Below is a small trained network, with its code and all its weights. Each question gives an input and a class and asks what happens when units are switched off, that is, made to give their printed mean instead of their output.

import numpy as np


def w(rows, s, z=0):
    codes = np.array(rows[::2]) - 128.0
    scale = np.full(codes.shape[1], s)
    scale[-1] = z or s
    return codes * scale


def f(y):
    return y / 2 * (1 + np.tanh(0.7978845608 * (y + 0.044715 * y**3)))


def log_softmax(a):
    a = a - a.max(-1, keepdims=True)
    return a - np.log(np.exp(a).sum(-1, keepdims=True))


def net(x, mask):
    res = np.array(x, float).reshape(1, 8) / 4 @ E
    y = f(res @ A[0][:, :-1].T + A[0][:, -1])
    res = res + np.where(mask, y, B[0][:, -1]) @ B[0][:, :-1]
    return log_softmax(res[-1] @ U[:, :-1].T + U[:, -1])


A, B = {}, {}
E = w([
[193,31,16,152,119,123,72,64],'x0',
[130,130,127,127,129,131,128,128],'x1',
[127,129,129,126,125,126,126,125],'x2',
[86,155,141,241,190,133,2,185],'x3',
[82,206,13,169,72,71,160,113],'x4',
[54,48,210,230,100,87,215,45],'x5',
[21,49,54,112,120,172,149,211],'x6',
[128,126,128,128,129,126,129,127],'x7',
],0.0082)
A[0] = w([
[91,117,95,37,109,71,155,126,139],'n1',
[163,83,92,218,148,118,109,137,92],'n2',
[59,40,88,8,52,165,183,165,92],'n3',
[86,184,57,129,40,92,220,46,110],'n4',
[93,60,202,156,100,141,135,73,177],'n5',
[150,177,163,184,136,83,10,76,114],'n6',
[165,52,185,33,185,198,163,90,60],'n7',
[216,195,72,2,139,167,69,212,4],'n8',
[133,165,180,93,89,125,223,180,75],'n9',
[231,144,170,87,100,81,184,67,80],'n10',
[149,68,200,116,154,159,35,173,121],'n11',
[101,197,48,161,97,84,130,133,75],'n12',
[160,160,116,128,27,119,132,137,116],'n13',
[209,24,53,59,77,104,139,43,84],'n14',
[205,173,146,72,113,80,140,63,86],'n15',
[43,76,96,130,167,118,65,166,128],'n16',
[92,206,206,88,100,125,207,194,96],'n17',
],0.0092,0.0023)
B[0] = w([
[130,152,101,102,157,165,148,107,174],'n1',
[122,77,173,62,115,197,27,124,174],'n2',
[179,171,110,237,191,195,201,123,212],'n3',
[105,156,121,126,173,63,86,95,233],'n4',
[66,103,132,157,166,45,116,58,197],'n5',
[153,157,171,149,127,178,219,183,199],'n6',
[98,201,30,62,216,45,102,134,192],'n7',
[23,56,179,216,69,38,141,45,255],'n8',
[75,86,158,93,83,175,63,100,180],'n9',
[144,177,127,219,132,160,188,143,211],'n10',
[136,184,50,92,195,108,90,155,186],'n11',
[140,132,46,52,208,106,79,132,193],'n12',
[100,129,100,73,194,114,171,176,161],'n13',
[139,138,255,32,61,200,58,105,239],'n14',
[192,148,89,172,149,161,190,169,201],'n15',
[167,132,162,184,142,199,203,195,184],'n16',
[177,37,157,72,59,204,38,222,199],'n17',
],0.0093,0.013)
U = w([
[41,28,179,194,98,24,134,63,111],'0',
[149,72,199,43,59,203,32,151,74],'1',
[124,180,30,65,200,41,79,170,33],'2',
[131,141,143,164,133,180,158,152,209],'3',
[196,113,109,227,146,191,245,158,2],'4',
],0.011,0.0087)

Each question gives the input, the list of numbers given to net, and the class t.
The units are the neurons (one row each of A and B). Each row of codes is followed by its name. A weight is (code - 128) times the scale printed after its matrix; where a second scale follows, it is the last column's (A, B and U).
mask holds one flag per neuron, in row order. A switched-off neuron (its flag False) gives its mean, the last column of its row in B, instead of its output. The means were averaged over made-up inputs and are rounded, as every weight is.
A unit's drop is (log p(t) with every unit on - log p(t) with that unit switched off) / (log p(t) with every unit on - log p(t) with every unit switched off).
The circuit of an input: a set's keep is (log p(t) with only the set's units on - log p(t) with every unit switched off) / (log p(t) with every unit on - log p(t) with every unit switched off). Starting from the 12 units with the biggest drops (on a tie, the unit counted first), units are removed one at a time, each time the one whose removal leaves the highest keep (on an exact tie, the one counted first), for as long as the keep stays at least 0.8.
circuit, biggest first: the units of the circuit, biggest drop first
unit that matters most: the unit with the biggest drop
top k neurons: the k neurons with the biggest drops, biggest first
drop of u: that unit's drop, to one decimal
input [-3,-3,6,-5,-8,4,-1,8], class 2: unit that matters most	n7
input [-7,-8,2,1,-2,-4,-8,3], class 4: circuit, biggest first	(n14; n15)
input [-8,1,2,5,0,7,-1,-2], class 1: top 2 neurons	(n17; n8)
input [-6,-8,-7,-4,6,-3,-3,-7], class 1: top 2 neurons	(n17; n9)
input [5,-2,-2,-5,-2,4,-3,5], class 1: top 2 neurons	(n14; n8)
input [8,-1,3,-6,4,6,-7,8], class 1: top 2 neurons	(n14; n8)
input [3,-6,2,8,-2,5,-3,1], class 3: top 3 neurons	(n8; n6; n14)
input [5,-4,8,-4,-4,5,-6,-8], class 4: top 2 neurons	(n10; n8)
input [1,4,-2,3,2,-1,4,-1], class 4: circuit, biggest first	(n14; n16)
input [0,7,8,-8,-7,1,7,-3], class 3: top 2 neurons	(n3; n14)
input [-8,7,3,-5,6,3,1,-6], class 1: top 2 neurons	(n17; n9)
input [-4,3,-5,3,-4,0,2,-7], class 1: top 2 neurons	(n3; n4)
input [3,0,4,4,-8,4,3,-4], class 2: top 2 neurons	(n11; n8)
input [-6,6,-8,-5,7,-2,0,7], class 2: unit that matters most	n14
input [2,-2,6,6,1,-3,7,-4], class 4: top 2 neurons	(n16; n14)
input [-6,7,8,-1,5,-5,-7,4], class 4: top 3 neurons	(n15; n14; n10)
input [8,1,-3,3,0,4,-7,4], class 1: top 2 neurons	(n2; n14)
input [5,7,-2,7,5,-4,-3,-8], class 3: top 3 neurons	(n6; n14; n7)
input [7,4,3,8,5,4,-5,6], class 3: circuit, biggest first	(n6; n2)
input [4,8,-4,1,6,1,-5,1], class 2: unit that matters most	n12
input [-2,-8,8,-6,-4,-7,-1,-2], class 0: drop of n8	1.7
input [5,-7,4,7,0,-5,2,-6], class 3: drop of n3	0.5
input [4,5,7,6,-7,5,-2,0], class 2: drop of n11	0.9
input [-6,3,5,1,-4,-1,0,6], class 1: drop of n17	0.3
